(in the rows, 128 means zero)
Two labels a row
[128 134 144 124 122 137 119 107 117  85 136 107 118 143 126 120  88 111
 126  84 146 139 172 121 108 155 155 119 184 115 147 126 107 162 126 133
 128 138 160 132 115 127 108 125 126 126 129 150 146  95 128 123 146  99
 115 148  84 116 131 134 141 132 119 129 169 153 133 137 134 142 149 117
 104 142 127 131 105 131 141 126 119 151 210 101 145 120 145 126 121 113
 126 113 123 124 130 131 126 121 126  77 137 128 110 106  85 126 120 252
 120 138 108 126 137  86  89 150 128 124 141  54 121 113 130 147 125 133
 154 152  97  98 134  93 104 101 126 123 147 124 122 129 133 134 131 132
 111] : V + S
[124 132 127 131 117 107 126 120 121 126 130 123 104 119 131 113 123 120
 132 130 124 135 143 130 121 131 132 127 132 121 110 112 136 145 141 117
 131 137 136 130 112 140 129 123 124 126 115 129 140  98 129 137 132 139
 118 145 116 142 124 112 122 138 147 123 115 142 122 147 128 123 138 118
 106 132 121 112 125 116 169 135 151 144 157 110 138 126 136 130 122 108
 123 118 134 132 125 131 134 127 128  98 122 125 108 104 132 123 130 140
 127 147 127 125 127 119 112 113 126 115 133 125 128 124 197 129 118 121
 147 131 134 127 121 137 152 136 123 117 133 122 138 120 123 137 138 127
 133] : V + C
[136 126 108 142  99 129 131 108 112 100 127 135 119 109 127 137 129 152
 120 134 134 120 130 147 109 150 162 129 132 135 100 124 141 105 150 123
 149 146 130 138 123 132 138 111 125 153 108 145 196   4 117 117 147 143
 118 162  96 158 107  87 145 103 166 151  81 116 137 170 117 127 111 135
  74 114 146 135 145 153 167 103 139 121 112  83 133 119 125 135 134 111
 130 140 141 124 133 115 113 146 101  95 117 120 138 107 140 140 129 142
 135 166 151 159 126 168 113  73 134 138 133 146 108 106 238 122 116 124
 181 140 145 129 116 151 165 152 121 126 155 126 123 121 142 141 147 143
 125] : L + Y
[131 146 120 132 121 115 131 108 106 133 139 126 104 112 120 124 142 142
 130 107 130 120 134 115 127 145 128 121 128 126 125 121 145 139 136 122
 157 138 131 144 112 127 127 121 118 123 109 145 166  79 130 135 129 145
 111 165 117 135 128 108 140 128 149 108 112 125 138 139 135 104 152 119
  94 123 135 114 138 138 137 125 145 146 144 138 156 119 135 118 126 108
 127 132 150 142 113 108 109 131 120  90 118 124 100 106 132 102 127 118
 125 163 126 128 125 127 121 107 125 118 132 132 117 116 215 138 122 126
 148 123 146 111 127 150 158 142 134 111 145 128 132 122 138 137 131 129
 151] : J + C
[125 137 110 140 119 120 138 122 134 154 114 137 145 131 124 132 119  95
 126 144 128 120 133 138 112 129 138 125 129 113 133 123 143 115 131 136
 118 130 137 125 127 141 143 118 126 129 129 130 174  86 131 134 136 127
 122 127 106 127 124 125 162 108 150 134 113 126 119 134 140 145 115 127
 117 126 130 130 159 115 147 128 129 127 125 112 139 132 127 120 132 127
 134 113 145 124 126 132 116 113 126 114 119 138 156 131 142 139 104 134
 131 132 139 135 149 159 115 119 129 133 116 135 111 114 155 129 143 131
 138 132 148 146 142 132 151 116 120 118 134 113 110 130 142 129 130 126
 141] : L + Y
[132 138 105 130 122 119 124  99 106  91 130 124 119 147 125 120 104 117
 124 132 115 139 136 122 117 140 156 117 123 111 134 128 119 149 137 126
 157 141 160 121 125 132 119 122 118 143 143 137 174  78 140 143 143 154
 117 169  84 144 141 123 126 125 125 120 148 184 130 140 137 131 131 122
  91 145 125 113 126 134 144 127 143 137 184 129 129 122 125 121 110 130
 126 123 120 138 129 118 124 125 134 101 132 129 116 117 125 145 125 120
 126 154 128 126 120 115  97 114 118 112 127 121 106 131 170 139 125 138
 132 146 132 121 149 119 143 126 126  99 143 123 131 118 122 133 145 130
 125] : J + S
[127 133 109 148 114 135 133 122 136 124 116 124 155 129 123 132 133 145
 120 137 119 130 124 149 117 130 156 122 165 121 113 133 136 114 130  94
 122 131 129 141 137 132 127 129 123 147 120 133 166  81 118 119 149 118
 126 154 109 127 126 107 134  95 132 143 100 109 125 152 125 148 115 124
 106 114 129 151 146 145 139 130 121 105 106 101 134 125 119 135 131 109
 130 126 134 113 143 134 111 128 121 122 142 130 166 125 144 127 135 112
 111 136 137 149 136 151 120 106 135 152 147 118 119 114 160 133 136 142
 157 135 142 137 121 130 181  88 132 143 138 113 123 137 130 129 139 126
 128] : L + Y
[141 126 104 132 103 119 124 128 105 131 126 112 110 123 140 143 125 135
 136 164 131 141 128 138 120 132 139 120 131 122 112 123 139 134 148 131
 143 131 146 126 129 127 126 116 118 130 115 142 185  69 129 131 114 151
 117 184  82 153 102 101 119 118 159 121 105 139 131 143 127 120 106 127
  98 119 136 118 146 136 161 132 147 122 129 110 114 127 120 125 136 109
 136 134 139 136 126 113 120 128 120 122 125 143 119 107 150 132 114 140
 131 146 144 136 119 132 115  92 128 123 133 124 116 126 216 141 116 115
 135 133 142 117 108 145 159 145 134 107 143 133 132 118 135 132 155 133
 122] : J + Y
[130 132 109 132 100 122 138 105  96  99 134 123 107 141 130 115  85 134
 131 118 128 137 136 149 126 145 158 121 111 111 135 138 125 152 133 128
 142 136 156 118 125 128 101 122 128 131 130 133 187  84 142 138 152 137
 118 176  95 142 134 127 129 127 124 122 143 130 125 133 138 126 133 104
 102 138 139 119 127 136 124 127 139 143 170  81 121 116 125 136 109 119
 128 130 117 146 125 121 114 130 117 105 126 126 105 124 123 134 124 130
 119 137 121 134 143 111  81 120 133 113 138 120 113 125 152 139 105 141
 149 132 103 114 138 110 130 114 138 104 132 121 126 128 125 125 155 137
 129] : J + S
[120 134 134 135 126 133 137 127 126 121 153 147 121 110 119 125 132 141
 128 110 132 127 132 139 120 146 143 146 122 139 112 141 128 130 123 124
 121 121 114 149 106 125 140 128 131 139 109 159 101 109 114 130 128 122
 125 109 124 115 138 136 138 116 140 145 107 138 155 136 119 136 127 134
 119 121 130 151 132 121 134 135 120 121 131 113 125 136 137 135 142 122
 132 120 129 105 146 137 157 130 124 115 127 130 144 120 110 129 125 139
 133 115 131  93 137 121 129 144 139 131 131 131 137 113 163 130 129 124
 148 146 144 123 104 103 111 134 111 143 139 127 127 131 131 127 119 134
 109] : V + C
